In the rows, zero is written as 128.
Each row of numbers stands for one node and depends on some of the facts below. Use the named rows to name the rest.

How the nodes are related:
padur: sits directly inside; stozi: refers to; vekli: is of sort
<451>	padur	<107>; <1220>	padur	<433>; <668>	padur	<1053>; <250>	padur	<883>; <94>	padur	<380>; <288>	padur	<1565>
<366>	padur	<1167>; <818>	padur	<883>; <867>	padur	<433>; <693>	padur	<61>; <1050>	padur	<771>; <776>	padur	<1248>
<1514>	padur	<757>; <1174>	padur	<61>; <1259>	padur	<1203>; <384>	padur	<349>; <196>	padur	<1452>; <970>	padur	<951>
<543>	padur	<1203>; <36>	padur	<349>; <22>	padur	<1167>; <535>	padur	<1288>; <1264>	padur	<883>; <519>	padur	<951>
<655>	padur	<883>; <107>	padur	<349>; <1022>	padur	<1453>; <1256>	padur	<349>; <667>	padur	<1053>; <150>	padur	<640>
<1206>	padur	<883>; <1317>	padur	<1167>; <1217>	padur	<416>; <883>	padur	<737>; <1599>	padur	<771>; <1582>	padur	<433>
<118>	padur	<433>; <1037>	padur	<107>; <1038>	padur	<1248>; <514>	padur	<883>; <1605>	padur	<1248>; <20>	padur	<416>
<380>	padur	<433>; <1136>	padur	<771>; <1203>	padur	<85>; <724>	padur	<821>; <837>	padur	<61>; <152>	padur	<1053>
<1547>	padur	<242>; <1118>	padur	<349>; <427>	padur	<883>; <648>	padur	<349>; <1383>	padur	<1288>; <726>	padur	<416>
<951>	padur	<1053>; <1001>	padur	<61>; <1416>	padur	<61>; <1002>	padur	<61>; <645>	padur	<152>; <1581>	padur	<1053>
<330>	padur	<1167>; <601>	padur	<416>; <1249>	padur	<757>; <821>	padur	<433>; <1313>	padur	<242>; <882>	padur	<380>
<479>	padur	<61>; <608>	padur	<1167>; <1064>	padur	<61>; <45>	padur	<1565>; <1070>	padur	<640>; <143>	padur	<416>
<1451>	padur	<349>; <438>	padur	<107>; <1548>	padur	<1167>; <593>	padur	<380>; <1452>	padur	<349>; <1492>	padur	<1288>
<1061>	padur	<771>; <912>	padur	<1288>; <1484>	padur	<771>; <1301>	padur	<1452>; <742>	padur	<1203>; <1152>	padur	<771>
<189>	padur	<1452>; <1565>	padur	<416>; <1007>	padur	<1452>; <757>	padur	<181>; <72>	padur	<61>; <89>	padur	<380>
<1554>	padur	<1248>; <809>	padur	<1452>; <1577>	padur	<821>; <529>	padur	<1565>; <651>	padur	<1167>; <924>	padur	<107>
<736>	padur	<1377>; <437>	padur	<143>; <642>	padur	<1452>; <1545>	padur	<380>; <1391>	padur	<771>; <1237>	padur	<757>
<136>	padur	<61>; <226>	padur	<1452>; <138>	padur	<433>; <1409>	padur	<883>; <730>	padur	<1565>; <1319>	padur	<1565>
<255>	padur	<349>; <1106>	padur	<1565>; <1015>	padur	<640>; <1445>	padur	<883>; <104>	padur	<349>; <1617>	padur	<1288>
<847>	padur	<1452>; <1248>	padur	<181>; <1371>	padur	<1167>; <1233>	padur	<771>; <1609>	padur	<1452>; <1473>	padur	<1288>
<606>	padur	<1565>; <1318>	padur	<883>; <941>	padur	<1452>; <1107>	padur	<107>; <407>	padur	<433>; <311>	padur	<1203>
<1084>	padur	<107>; <640>	padur	<1288>; <966>	padur	<771>; <300>	padur	<1061>; <1167>	padur	<433>; <1048>	padur	<433>
<268>	padur	<883>; <368>	padur	<1452>; <323>	padur	<771>; <399>	padur	<1452>; <617>	padur	<757>; <325>	padur	<771>
<297>	padur	<242>; <451>	stozi	<1001>; <451>	stozi	<970>; <668>	stozi	<118>; <288>	stozi	<543>; <288>	stozi	<1136>
<776>	stozi	<22>; <384>	stozi	<323>; <384>	stozi	<368>; <543>	stozi	<323>; <1264>	stozi	<107>; <107>	stozi	<1249>
<667>	stozi	<366>; <883>	stozi	<118>; <1582>	stozi	<437>; <1037>	stozi	<1203>; <1037>	stozi	<1048>; <514>	stozi	<118>
<514>	stozi	<36>; <380>	stozi	<1577>; <1203>	stozi	<323>; <1547>	stozi	<809>; <726>	stozi	<323>; <1001>	stozi	<771>
<1453>	stozi	<1473>; <1581>	stozi	<349>; <1249>	stozi	<1070>; <737>	stozi	<514>; <608>	stozi	<1174>; <1070>	stozi	<118>
<438>	stozi	<323>; <1452>	stozi	<118>; <1492>	stozi	<1064>; <1492>	stozi	<529>; <809>	stozi	<693>; <1577>	stozi	<1473>
<529>	stozi	<1217>; <1545>	stozi	<22>; <1237>	stozi	<1318>; <1409>	stozi	<36>; <730>	stozi	<1409>; <730>	stozi	<529>
<730>	stozi	<288>; <1445>	stozi	<118>; <847>	stozi	<437>; <847>	stozi	<36>; <1248>	stozi	<1174>; <1233>	stozi	<519>
<1473>	stozi	<118>; <407>	stozi	<1061>; <1167>	stozi	<867>; <399>	stozi	<1377>; <399>	stozi	<1582>; <399>	stozi	<640>
<617>	stozi	<136>; <297>	stozi	<118>; <451>	vekli	d; <668>	vekli	b; <94>	vekli	d; <288>	vekli	o
<366>	vekli	h; <818>	vekli	c; <867>	vekli	c; <693>	vekli	l; <1050>	vekli	i; <776>	vekli	e
<1514>	vekli	b; <1174>	vekli	h; <1259>	vekli	o; <384>	vekli	f; <196>	vekli	a; <970>	vekli	d
<543>	vekli	a; <36>	vekli	b; <22>	vekli	m; <535>	vekli	o; <1264>	vekli	i; <655>	vekli	l
<1256>	vekli	d; <1206>	vekli	n; <1317>	vekli	d; <1217>	vekli	k; <1599>	vekli	g; <1582>	vekli	p
<118>	vekli	b; <1037>	vekli	b; <1038>	vekli	n; <514>	vekli	d; <1605>	vekli	a; <20>	vekli	d
<1136>	vekli	c; <724>	vekli	k; <837>	vekli	j; <427>	vekli	m; <648>	vekli	q; <1001>	vekli	k
<1416>	vekli	m; <1002>	vekli	n; <645>	vekli	a; <1581>	vekli	c; <330>	vekli	k; <601>	vekli	b
<1313>	vekli	d; <882>	vekli	a; <608>	vekli	l; <45>	vekli	e; <1070>	vekli	a; <1451>	vekli	l
<438>	vekli	a; <593>	vekli	c; <1492>	vekli	b; <1484>	vekli	d; <1301>	vekli	p; <1152>	vekli	q
<189>	vekli	l; <72>	vekli	d; <1554>	vekli	k; <1577>	vekli	g; <529>	vekli	j; <651>	vekli	f
<924>	vekli	p; <736>	vekli	b; <642>	vekli	f; <1545>	vekli	f; <1391>	vekli	m; <136>	vekli	g
<138>	vekli	l; <1409>	vekli	f; <1319>	vekli	f; <255>	vekli	a; <1106>	vekli	k; <1015>	vekli	g
<1445>	vekli	a; <104>	vekli	k; <1371>	vekli	g; <1233>	vekli	p; <1473>	vekli	d; <606>	vekli	l
<1318>	vekli	g; <1107>	vekli	j; <407>	vekli	g; <311>	vekli	n; <1084>	vekli	n; <966>	vekli	l
<1048>	vekli	e; <268>	vekli	q; <323>	vekli	h; <399>	vekli	d; <617>	vekli	k; <325>	vekli	o

Named rows:
[136 116 106 104 103 145 124 132 140 111 120 150 115 129 127 147 148 120
 148 156 129 121  84 129 128 117 136 133 130 130 130 109 105 113 165 174
 112 143 137 126 130 129]: <601>
[128 118  93 126  92 129 110 118 130 103 119 168 136 152 108 146 177 146
 140 155 140 121  80 140 125 104 156 125 128 136 127 123 106 111 155 160
  90 130 163 124 119 125]: <1217>
[106 154  96 141 119 133 179 122 139 164 125 122 124 145 108 100 125 142
 103 139 144 109 125 142 139 124 115 138 180 115 157 116  92 155  97  94
 134 115  98 111 119 143]: <924>
[137 110 198 121 141 127  34 135 136 129 119 120 133 130 160 137  98 114
 118  71 120 136 165 124 130 137 143 100 104 125 122 155 179 121  93  51
 167 152  89 163 137 106]: <380>
[101  99 159 127 138 109  87 157 130 151 111 132 119 149 144 157 143 117
 131 114 115 130 125 106  89 121 107 119  70 129 137 116 163 145 120  61
 134 111 114 151 124 103]: <882>
[111 122 126 121 119 130 126 144 129 121 124 125 130 132 140 132 124 121
 135 142 131 130 115 134 112 142 125 139 114 123 125 123 127 114 150 148
 132 137 131 128 138 128]: <1070>
[116 156 102 134 128 111 176 128 126 149 127 137 106 150 104 117 135 152
 117 127 140 123 117 135 119  97 117 135 151 113 143  98  89 140  94 116
 116 121 113 107 119 152]: <36>
[159 106 120 102 117 125 109 122 153 125 127 127 141 117 143  98 124 124
 137 160 116 114 121 122 132 135 125 141 126 121 123 112  84 114 102 173
 197 126 146 152 134  88]: <1237>
[128 115 122 123 111 134 135 133 124 115 125 136 125 133 139 128 152 126
 138 144 126 126 117 128 126 131 122 126 140 130 132 114 113 124 147 140
 127 142 133 129 125 127]: <325>
[143  78 173 120 139 118 129 131 134 158 122 151 147 117 134 157 152 128
 122 118 101 127 122 104 114 100 134 123  83 124 117  99 134 154  98  73
 138 123 132 148  73 100]: <867>
[136 121 125 118 114 133 125 130 131 113 128 135 116 132 132 132 136 128
 144 140 125 131 113 124 127 121 134 126 134 127 125 119 114 118 143 146
 133 142 131 123 129 133]: <1514>
[118 126 106 119 136 147 128 128 144 142 127 118 136 110 106 150 115 111
 127 152 121 120 117 132 130 136 127 140 109 133 127 133 140 139 152 158
 121 105 144 124 121 126]: <966>
[133 120 123 123 123 129 131 127 124 121 126 130 125 124 133 131 134 125
 136 136 124 130 121 129 128 133 126 128 128 134 127 124 123 127 145 137
 121 131 132 130 125 126]: <742>
[129 124 121 125 120 131 130 130 131 121 128 133 128 124 133 133 140 126
 135 138 125 126 122 130 126 133 127 128 130 132 127 124 123 124 145 144
 128 135 133 128 127 126]: <912>
[129 128 145 123 127 148  97 113 111  99 122 126 143 116 138 128  93 137
 125 102 124 130 158 153 145 125 164 120 131 111 113 151 135  99 120 145
 141 147 125 127 133 142]: <61>
[109 165  93 144 129 125 191 117 139 169 124 121 118 147 103  93 125 144
  95 135 150 104 125 148 140 121 112 141 187 110 163 115  88 160  87  87
 129 113  90 108 120 142]: <1301>
[133 119 123 124 117 129 122 133 127 122 131 132 115 136 129 127 144 125
 140 137 129 135 116 122 123 123 125 124 129 128 128 109 118 123 135 138
 130 135 126 126 129 133]: <736>

Which node is each row?
No name comes twice in this set of rows, the named rows included.
[123 104 151 128 126 113  93 145 125 142 116 143 105 145 136 152 159 134
 139 117 106 135 120 104 101 104 118 100  92 131 131 103 141 144 114  71
 128 121 122 143 111 117] => <118>
[114  87 146 129 125 128  89 133 132 146 116 131 121 134 134 144 147 126
 134 130  99 128 124 116 116 120 116 100 114 139 145 123 151 157 121  56
 133 108 118 146 104 105] => <1582>
[157  84 220 121 146 128  45 137 150 152 118 135 154 131 160 139 105 113
 114  81 117 138 163 114 123 114 170 113  90 109 107 141 170 124  73  42
 194 165  90 161 104 101] => <1167>
[126 122 113 115 128 136 150 125 108 122 126 140 130 109 124 142 144 138
 132 132 111 120 115 126 128 117 128 121 120 134 125 116 112 133 141 148
 100 111 154 130 105 128] => <1136>
[127 122 200 124 132 124 115 141 130 134 132  99 176 128 126 120  85 118
  95  78  96 138  97 203 147 133 230 110 150 146  98 149 143  77 132 148
 149 210  97 144 129 155] => <667>
[117 183 134 132 142 128 149 118 119 133 127 119 137 133 123  98  79 149
  93  84 156 118 165 162 153 124 152 135 169  96 138 149 110 113  71 113
 148 149  86 110 139 157] => <107>
[134 107 150 143 122  98  67 128 143 142 119 149 123 165 129 140 174 137
 133 118 129 137 120 108 108 107 125 104 101 144 131 126 151 144 105  56
 119 118 128 152 119  93] => <724>
[144 128 112 141 106 118 111 119 135 110 128 147 136 156 120 121 160 140
 138 144 141 134 108 132 126 122 148 123 138 138 122 135 128 115 138 139
 119 135 151 127 134 123] => <1554>
[135 126 116  88 102 177  88 111 127  80 108 148 147 112 135 163 101 125
 129 124 136 112 113 162 151 125 174 124 133 116 124 145 113  78 161 199
 117 162 140 129 131 135] => <1565>
[128 188 133 135 144 126 152 121 139 149 128 110 133 145 127  86  69 135
  84  86 169 115 162 157 161 132 140 146 187  99 147 148 108 118  57  99
 159 158  74 117 154 149] => <1452>
[ 98 179  87 136 158 124 192 124 148 187 128 107 124 132  93 114 100 131
  85 135 153 101 127 140 135 123 109 163 153 114 155 120 106 158  93 108
 119  92 104 102 126 143] => <189>
[149  82 126 111 113 157 129 127 159 131 127 140 142 115 132  97 141 114
 141 162 129 122  95 133 138 144 146 146 138 118 118 139 105 142 137 114
 170 134 136 127 110 120] => <1233>
[105 121 159 154 142  86  89 133 120 153 112 129 119 147 133 208 154 127
 121 107 100 138 149  95  93  97 100  86  82 157 149  96 178 144 130  75
  89 104 111 159 106 100] => <22>
[146 119  83 109  87 142 102 116 154  99 116 168 132 154 120 155 179 130
 142 171 149 109  60 131 134 120 148 132 141 143 133 123 107 103 177 179
  89 143 157 132 135 115] => <1106>

The same nodes again, as new rows of numbers:
Known rows:
[138  98 101 191  62 149 110 124  71 175 128  90 125]: <514>
[121 105 113 128 149 112 139 196 139 142 150 149 136]: <1136>
[ 99 114 133 125 139 122 124 131 123 104 139 122  89]: <1581>
[ 82 115 139 202 101 136 100 157 119 134 100 109 113]: <1206>
[111 117 140 139 133 109 137 130 128 132 115 105 109]: <1599>
[114 126 119 137 152 146 101 105 147 145 128 119 138]: <1514>
[127 126  95 113  79 144 113 111 125 133 118  89 127]: <1473>
[131 109 139 131 150  98 132 121 100 135 140 122  81]: <1233>
[ 95 114 139 136 134 124 122 127 142 118 116 106 122]: <1001>
[ 99 116 140  88 129 140 123 159 101 117 154 158 176]: <1007>
[ 94 105 120 101 154 125 155 103 141 143 117 100 118]: <45>
[163 145 173 176 130 100  85 132 159  90 107 108 108]: <1371>
[166 161 119 110 126 127 169  88 133 150 108 159 125]: <951>
[119 124 132 109 146 140 111 131 109 138 151 154 171]: <648>
[156 149 171 167 139 123  87 114 153  88 109  95  87]: <608>
[184 164  83  36  70 174 143  85  59 128 180 202 168]: <1452>
[131  81  91 101 101 143 110 181 125 160 167 157 249]: <36>

Name these rows:
No name comes twice in this set of rows, the named rows included.
[144  75 123  80 106 142 141 163  54 147 203 153 177] => <847>
[118  82 139  71 114 136 164 175  55 143 174 131 167] => <399>
[ 93  67 101  96 122  99 154 185 143 160 127 108 182] => <437>
[179 164  73 184  44 164 119  56  67 179 124 130  95] => <883>
[ 97 121 132 195 112 136  95 138 112 156 109 106 118] => <250>
[127 124  83 107  91 162 105  94 125 116 142  93 126] => <1070>
[194  66 111 140 161 124 173 102  80 183 199 142  98] => <730>
[102 117 143 136 130 104 133 147 142 130  98 109 135] => <136>
[ 98 124 128 130 133 116 123 139 151 124 110 119 141] => <519>
[ 79 111 131 192 109 127  99 156 115 133 114 110 105] => <818>

